[155 162 171 147 128 146 143 128] : <151>
[151 160 198 144 128 136 143 128] : <57>
[165 157  49 139 128 149 151 128] : <4>
[128 136 144 139 128 159 131 128] : <138>
[165 152 168 130 128 159 131 128] : <175>
[145 148 202 140 128 132 141 128] : <97>
[183 182 111 123 128 144 137 128] : <160>
[165 157  49 139 128 149 143 128] : <50>
asked: [165 157  49 139 128 149 151 128] => <4>
asked: [198 144] => <57>
asked: [128 136 143] => <57>
asked: [165 157  49 139 128 149 143 128] => <50>

[130 134 152 135  98 132 134 111 151 123 113] -> <70>
[196 131  98  91 160 226 110 151 110 143 151] -> <114>
[130 134 152 135  98 132 134 100 151 123 113] -> <77>
[125 127 124 139 125 123 130 121 123 130 104] -> <144>
[101 109 125 140 142  88 141 147 108 109 180] -> <121>
[ 68 147 127  98 150  42 102 135 152 149 130] -> <88>
asked: [130 134 152 135  98 132 134 111 151 123 113] => <70>
asked: [130 134 152 135  98 132 134 100 151 123 113] => <77>
asked: [101 109 125 140 142  88 141 147 108 109 180] => <121>
asked: [109 180] => <121>

[ 81 234 137 142 219 142 185]  <83>
[170 171 187 184 177 112 137]  <58>
[171 187 184 174  81 232 137]  <46>
asked: [171 187 184 177] => <58>
asked: [ 81 232 137] => <46>

[107 180 123 148] : <105>
[107 180 123 144] : <2>
[107 180 123 182] : <40>
asked: [107 180 123 148] => <105>
asked: [107 180 123 144] => <2>
asked: [107 180 123 182] => <40>

[209 139 171 193 196 121 139 139 180 208 138] = <123>
[121 193 196 209 139 171 139 180 208 148 175] = <90>
[154 104  96  83 132 120  89 119 125 120  90] = <27>
asked: [154 104  96  83 132 120  89 119 125 120  90] => <27>
asked: [104  96  83 132 120  89 119 125 120  90] => <27>
asked: [139 171 193 196 121 139 139 180 208] => <123>
asked: [121 193 196 209 139 171 139] => <90>
asked: [209 139 171 193 196 121 139 139 180 208 138] => <123>
asked: [121 193 196 209 139 171 139 180 208 148 175] => <90>

[177 108 116 152 144 154  84] = <61>
[177 108 116 152 144 133  84] = <86>
[126 181  93  59 131 173  92] = <81>
[115 101 179 103 196 100 147] = <68>
[142 120 172  97 138 218 159] = <140>
[ 98 176 128 104 145 116 125] = <75>
[116 112  98 118 163 146  80] = <207>
[142 120 172  97 138 218 110] = <136>
[146  79 116  95 101 187 128] = <156>
[148 141 138 162 165 114 147] = <89>
[136 115 111 111 189 110 135] = <63>
asked: [115 101 179 103 196 100 147] => <68>
asked: [177 108 116 152 144 133  84] => <86>
asked: [116 112  98 118 163 146  80] => <207>
asked: [146  80] => <207>
asked: [136 115 111 111 189 110 135] => <63>

[199 180 167 106 145 131  89 225 174 140 162 124 163 129 136 155  69  95
 184 175 116 132 141 145 146 122 169 120 217 184 150 160 107 102 195 138
 190 158 143  92 211 138 126] : <96>
[ 62 209 126 144 117 141 159  45 106 117 146 151 129 134 125 136 187 130
  46  73  61 135  77 138 140 140  93 155  58  91 132  73 157 146  80  96
  38 177  85 123 193 120 105] : <59>
[126  77  80 117  92 148  79  96 103  93  78  84  74  71  85  91 140 111
 135 122 164  70 120  76 146  68 105  89 126 119  74 130  90  82 118 181
 143  94 138 105 131  57 158] : <71>
[204 122 144 112 120 106  93 208  84  93  78 103  71  91  74  85  51  98
 202 182 150 101 155 119 162 110 170 100 207 153  97 155  76  90 184 169
 213 116 155  93 193 105 120] : <126>
[193 136  71 188 100 203 126 218  81 102 121 171  90 116 125 106 110 192
 213 168 212 139 205 114 186 143 113 143 201 199 125 211 153 148 159 131
 194 131 198 195 220 141 184] : <41>
asked: [193 105 120] => <126>
asked: [126  77  80 117  92 148  79  96 103  93  78  84  74  71  85  91 140 111
 135 122 164  70 120  76 146  68 105  89 126 119  74 130  90  82 118 181
 143  94 138 105 131  57 158] => <71>
asked: [ 93 155  58] => <59>
asked: [103  93  78  84  74  71  85  91] => <71>
asked: [ 62 209 126 144 117 141 159  45 106 117 146 151 129 134 125 136 187 130
  46  73  61 135  77 138 140 140  93 155  58  91 132  73 157 146  80  96
  38 177  85 123 193 120 105] => <59>
asked: [122 164  70 120  76 146  68 105  89 126 119  74] => <71>

[ 37  79 119 103 122 171 151  89 114] -> <131>
[149 123 123 109 142 119  99 149 137] -> <146>
[140 141 138 106 151 136 146  75 112] -> <91>
[115 142 176 150 146 136  75 151 120] -> <74>
[171  98  99  90 149 113  81 163 154] -> <87>
[143  37  79 121 103 113 162 125 153] -> <98>
asked: [ 37  79 121 103] => <98>
asked: [ 37  79 119 103 122 171 151  89 114] => <131>
asked: [146 136  75 151] => <74>
asked: [171  98  99  90 149 113  81 163 154] => <87>
asked: [ 79 119 103 122 171 151  89] => <131>

[ 66 214 151 122 134 128 144 135  81 146]  <108>
[ 66 214 148 122 134 128 144 135  81 146]  <94>
[ 90 148 214 104 171 137 145  77 147 147]  <103>
[161 118 111 179 156 173 117 178 144 104]  <85>
[112 121  94  98  93 148 165 131 101 152]  <127>
[ 88 158 148 113  96 112  77 156 113  87]  <18>
asked: [ 66 214 151 122 134 128 144 135  81 146] => <108>
asked: [ 88 158 148 113  96 112  77 156 113  87] => <18>
asked: [214 148] => <94>
asked: [112 121  94  98  93 148 165 131 101 152] => <127>

[135 145 146 114 138  77 143 156 154 190  89  98 105 141 177 110] : <21>
[ 69 179 161 180 137 138 141  96  68 148 163 139  95  65 108  94] : <128>
[169  33  88 136 119 135  89 146 145 132 166 105 166  98 173 110] : <154>
[116 118 101  90  78 123 136 101  84 134 131 152 168 123 100 155] : <78>
[113 103  97  50 135 173 110  98  89 146 105 132 145 166 166 119] : <104>
[131  99  85 188 165  85  98  99  56 118 108 140 120 153 117 110] : <115>
[165  98 107  81  74 132 149 153 153  66 182 166 101 110 131 140] : <158>
[138 144 150 115 146  77 147 156 158 191  87  98 102 146 178 110] : <53>
asked: [103  97  50 135] => <104>
asked: [116 118 101  90  78 123 136 101  84 134 131 152 168 123 100 155] => <78>
asked: [138 144 150 115 146  77 147 156 158 191  87  98 102 146 178 110] => <53>
asked: [119 135  89 146 145 132 166 105 166  98 173 110] => <154>

[ 64 183 145  64 151 126 189  40  82  84] = <133>
[112  52 222 137  55  99  71 125 202  71] = <120>
[108 149 206 105  65  81 222 132 114  63] = <152>
[ 46  53  47 210  66 117  80  50  71  83] = <76>
[129  40 142  61  41 114  49 124 126  60] = <110>
[202 144 103 144 153  82 174 187 130  55] = <24>
asked: [ 64 183 145  64 151 126 189  40  82  84] => <133>
asked: [129  40 142  61  41 114  49 124 126  60] => <110>
asked: [117  80  50  71] => <76>

[ 58 111  88  28 109  35 219 155 181] -> <92>
[ 58 111  88  28 109 188  85 175  76] -> <125>
[132  79 162 138 152 191  60 107 129] -> <113>
asked: [ 58 111  88  28 109  35 219 155 181] => <92>
asked: [ 79 162 138] => <113>

[148 167 144  94 138 142 124 149 138 176 113 168 180 170  95] = <31>
[106 107 131 145 145 144 166 129 148 100 168  86  90 106 146] = <37>
[138 176 114 168 129  88 145 133 110 141 100 139 114 113 138] = <56>
[106 107 131 145 145 144 166 129  86 145 133 110 141 138 110] = <8>
[106 107 131 145 145 144 166 129 148 100 168  86  90 106 126] = <147>
asked: [138 176 114 168 129  88 145 133 110 141 100 139 114 113 138] => <56>
asked: [176 114 168 129  88 145 133 110] => <56>
asked: [138 176 114 168 129  88 145 133] => <56>
asked: [145 145 144 166 129  86 145 133 110 141] => <8>
asked: [148 167 144  94 138 142 124 149 138 176 113 168 180 170  95] => <31>
asked: [138 176 113 168] => <31>

[ 59 183  65  72 102 145 113 181 205  74 117 180 135 166 100 189  64 189
 114 192 201 102 181 134 182  88 125 176 173  57 119 158 192 121 139 168
  73 121  98  85  86  63] = <11>
[ 63 179 169 125 106 115 106 107 174  93 176  59 179 111 138 176 131  84
 138  85 134  99  78  54  86 138 105 155  58 144 131 120 113 173  78 143
 131 116 153  84  52 127] = <102>
[ 93 143  54  62  60  61  78 188 137 172 153 128 121 118  74 195 127  83
 173 103 129 131 159 173 136  54 147 199 158  54 197 166 191  56 112 170
 144 181 106 163 125  57] = <10>
[194 134 128  97 147 152  53  83 153  52 101 109  63 177 114 132 101 144
  97 121 100  56 191 117 166  57 132 141 137 184 144 175 151 124  97 135
 113  53  52 102 187 125] = <33>
[ 75 139 150  56 113  96 115 136  53 126 201  62 178 154 163  67 177 176
 172 203 202 129 112  87 127 118 141 116 121 121 108 199 181  91 132 184
 120  58 120 119  72 141] = <38>
[ 93 143 123  62  60 165  78 135 137 172 153 128 121 118  74 195 127  83
 173 103 129 131 159 173 136  54 147 199 158  54 197 166 191 100 112 170
 144 181 106 163 125 197] = <116>
[118 157 180  82 126 140 201 131 165  83  97 197 107 125 149  90 199  76
 199  89  94 163 157  94 131  64 151  81 199 127 125 109 116  72 199  90
 176 136  62  70  81 129] = <124>
asked: [ 59 183  65  72 102 145 113 181 205  74 117 180 135 166 100 189  64 189
 114 192 201 102 181 134 182  88 125 176 173  57 119 158 192 121 139 168
  73 121  98  85  86  63] => <11>
asked: [ 93 143  54  62  60  61  78 188 137 172 153 128 121 118  74 195 127  83
 173 103 129 131 159 173 136  54 147 199 158  54 197 166 191  56 112 170
 144 181 106 163 125  57] => <10>
asked: [ 93 143 123  62  60 165  78 135 137 172 153 128 121 118  74 195 127  83
 173 103 129 131 159 173 136  54 147 199 158  54 197 166 191 100 112 170
 144 181 106 163 125 197] => <116>

[129 128 100 173 136 106 144 125 118 130] : <188>
[136 138 147 128  89 162 130 127 116 117] : <186>
[134 131 106 132 118 123 129 124 145 131] : <48>
[133 134 130 127 170 153 113 122 125 137] : <167>
[133 107 115 113 162 123 130 128 128 127] : <80>
[125 100 117 141 214 131 123 128 147 129] : <95>
[136 118 134 117 110 133 136 128 127 116] : <16>
[120 102 144 137 124 131 106 127 120 124] : <73>
[129 128 100 173 136 106 144 131 118 131] : <65>
[136 118 134 124 145 132 123 118 129 131] : <169>
asked: [120 102 144 137 124 131 106 127 120 124] => <73>
asked: [129 128 100 173 136 106 144 131 118 131] => <65>
asked: [133 107 115 113 162 123 130 128 128 127] => <80>
asked: [132 118 123 129 124 145 131] => <48>
asked: [134 131 106 132 118 123 129 124 145 131] => <48>

[138 119  53 144 120] -> <14>
[ 79 148 118 110 193] -> <109>
[187 138 119  53 145] -> <51>
[156 120 133 207 108] -> <130>
asked: [119  53 144 120] => <14>
asked: [187 138 119  53] => <51>
asked: [156 120 133 207 108] => <130>
asked: [ 79 148] => <109>
asked: [187 138 119  53 145] => <51>
asked: [138 119  53 145] => <51>

